Here is a tiny trained network, its code and every weight. The questions are about switching its units off for an input and a class, where a switched-off unit gives its printed mean instead of its output.

import numpy as np


def w(rows, s, z=0):
    codes = np.array(rows[::2]) - 128.0
    scale = np.full(codes.shape[1], s)
    scale[-1] = z or s
    return codes * scale


def norm(h):
    return h / np.sqrt((h * h).mean(-1, keepdims=True) + 1e-5)


def f(y):
    return y / 2 * (1 + np.tanh(0.7978845608 * (y + 0.044715 * y**3)))


def log_softmax(a):
    a = a - a.max(-1, keepdims=True)
    return a - np.log(np.exp(a).sum(-1, keepdims=True))


def net(x, mask):
    res = np.array(x, float).reshape(1, 5) / 4 @ E
    u = 0
    for l in range(2):
        y = f(norm(res) @ A[l][:, :-1].T + A[l][:, -1])
        res = res + np.where(mask[u : u + 8], y, B[l][:, -1]) @ B[l][:, :-1]
        u += 8
    return log_softmax(norm(res)[-1] @ U[:, :-1].T + U[:, -1])


A, B = {}, {}
E = w([
[3,119,156,114],'x0',
[130,125,128,128],'x1',
[102,220,58,170],'x2',
[128,128,132,131],'x3',
[158,211,174,2],'x4',
],0.0035)
A[0] = w([
[101,124,50,221,128],'0.n0',
[58,71,169,134,71],'0.n1',
[208,42,83,182,2],'0.n2',
[71,83,180,173,5],'0.n3',
[50,188,142,112,172],'0.n4',
[134,203,102,147,242],'0.n5',
[131,3,84,106,207],'0.n6',
[148,108,202,84,84],'0.n7',
],0.0073,0.00088)
B[0] = w([
[163,105,224,146,252],'0.n0',
[107,129,100,84,186],'0.n1',
[65,95,189,19,247],'0.n2',
[216,117,29,148,177],'0.n3',
[36,91,58,138,182],'0.n4',
[142,172,92,108,176],'0.n5',
[163,198,132,41,224],'0.n6',
[63,142,138,255,173],'0.n7',
],0.0051,0.0034)
A[1] = w([
[96,121,96,58,252],'1.n0',
[203,153,195,201,88],'1.n1',
[220,105,160,184,101],'1.n2',
[188,123,255,107,110],'1.n3',
[83,138,117,97,56],'1.n4',
[52,137,184,94,68],'1.n5',
[117,130,91,233,75],'1.n6',
[96,31,156,101,180],'1.n7',
],0.0079,0.0032)
B[1] = w([
[210,112,166,165,218],'1.n0',
[99,164,68,79,161],'1.n1',
[27,153,125,73,161],'1.n2',
[10,131,89,124,254],'1.n3',
[75,79,74,90,127],'1.n4',
[102,85,175,69,160],'1.n5',
[43,3,201,48,144],'1.n6',
[208,124,108,219,238],'1.n7',
],0.0059,0.0051)
U = w([
[94,31,196,91,100],'0',
[22,223,92,44,47],'1',
[254,205,59,173,251],'2',
],0.0095,0.0016)

Each question gives the input, the list of numbers given to net, and the class t.
The units are the neurons (one row each of A and B). Each row of codes is followed by its name. A weight is (code - 128) times the scale printed after its matrix; where a second scale follows, it is the last column's (A, B and U).
mask holds one flag per neuron, layer by layer. A switched-off neuron (its flag False) gives its mean, the last column of its row in B, instead of its output. The means were averaged over made-up inputs and are rounded, as every weight is.
A unit's drop is (log p(t) with every unit on - log p(t) with that unit switched off) / (log p(t) with every unit on - log p(t) with every unit switched off).
The circuit of an input: a set's keep is (log p(t) with only the set's units on - log p(t) with every unit switched off) / (log p(t) with every unit on - log p(t) with every unit switched off). Starting from the 12 units with the biggest drops (on a tie, the unit counted first), units are removed one at a time, each time the one whose removal leaves the highest keep (on an exact tie, the one counted first), for as long as the keep stays at least 0.8.
circuit, biggest first: the units of the circuit, biggest drop first
unit that matters most: the unit with the biggest drop
top k neurons: the k neurons with the biggest drops, biggest first
top k neurons in layer l: the k neurons of layer l with the biggest drops, biggest first
drop of u: that unit's drop, to one decimal
input [-2,-4,-3,5,1], class 1: unit that matters most	0.n4
input [-3,-8,6,5,-5], class 1: top 2 neurons	[0.n0 1.n1]
input [0,3,5,7,7], class 2: circuit, biggest first	[1.n3 0.n2]
input [3,8,2,-4,0], class 0: circuit, biggest first	[0.n6 1.n6 0.n2]
input [1,0,6,5,-1], class 0: circuit, biggest first	[1.n6 0.n6]
input [5,8,8,-3,-5], class 0: circuit, biggest first	[1.n6 0.n0]
input [7,-4,-8,-8,0], class 2: top 3 neurons in layer 0	[0.n3 0.n2 0.n0]
input [0,7,-4,2,1], class 1: top 3 neurons	[0.n4 0.n7 0.n2]
input [8,8,7,-7,-3], class 0: top 2 neurons in layer 0	[0.n0 0.n6]
input [-2,6,7,4,7], class 2: top 3 neurons	[1.n3 0.n2 1.n2]
input [6,0,-6,0,0], class 2: top 2 neurons	[0.n3 0.n2]
input [3,7,7,-8,-8], class 0: top 2 neurons	[1.n6 1.n3]
input [-2,1,7,-3,-4], class 1: top 2 neurons	[0.n0 1.n1]
input [7,6,-2,-8,-1], class 2: top neuron in layer 0	[0.n3]
input [-3,0,-8,-2,3], class 1: top 3 neurons in layer 0	[0.n7 0.n2 0.n4]
input [1,8,8,3,-3], class 0: top 3 neurons	[1.n6 0.n6 1.n3]
input [5,4,-6,7,-7], class 2: top 2 neurons in layer 0	[0.n3 0.n6]
input [-1,-6,1,-2,1], class 2: top 2 neurons	[0.n0 1.n3]
input [-8,-1,-2,0,-1], class 0: top 2 neurons in layer 1	[1.n3 1.n1]
input [4,1,5,-2,-1], class 0: top 2 neurons in layer 1	[1.n6 1.n3]
input [-7,4,-2,-5,-7], class 0: circuit, biggest first	[0.n2]
input [-1,-6,6,-2,6], class 2: top 2 neurons	[1.n3 0.n2]
input [6,3,0,1,4], class 0: top 2 neurons in layer 0	[0.n6 0.n5]
input [-2,-2,5,-1,3], class 2: drop of 1.n3	0.3
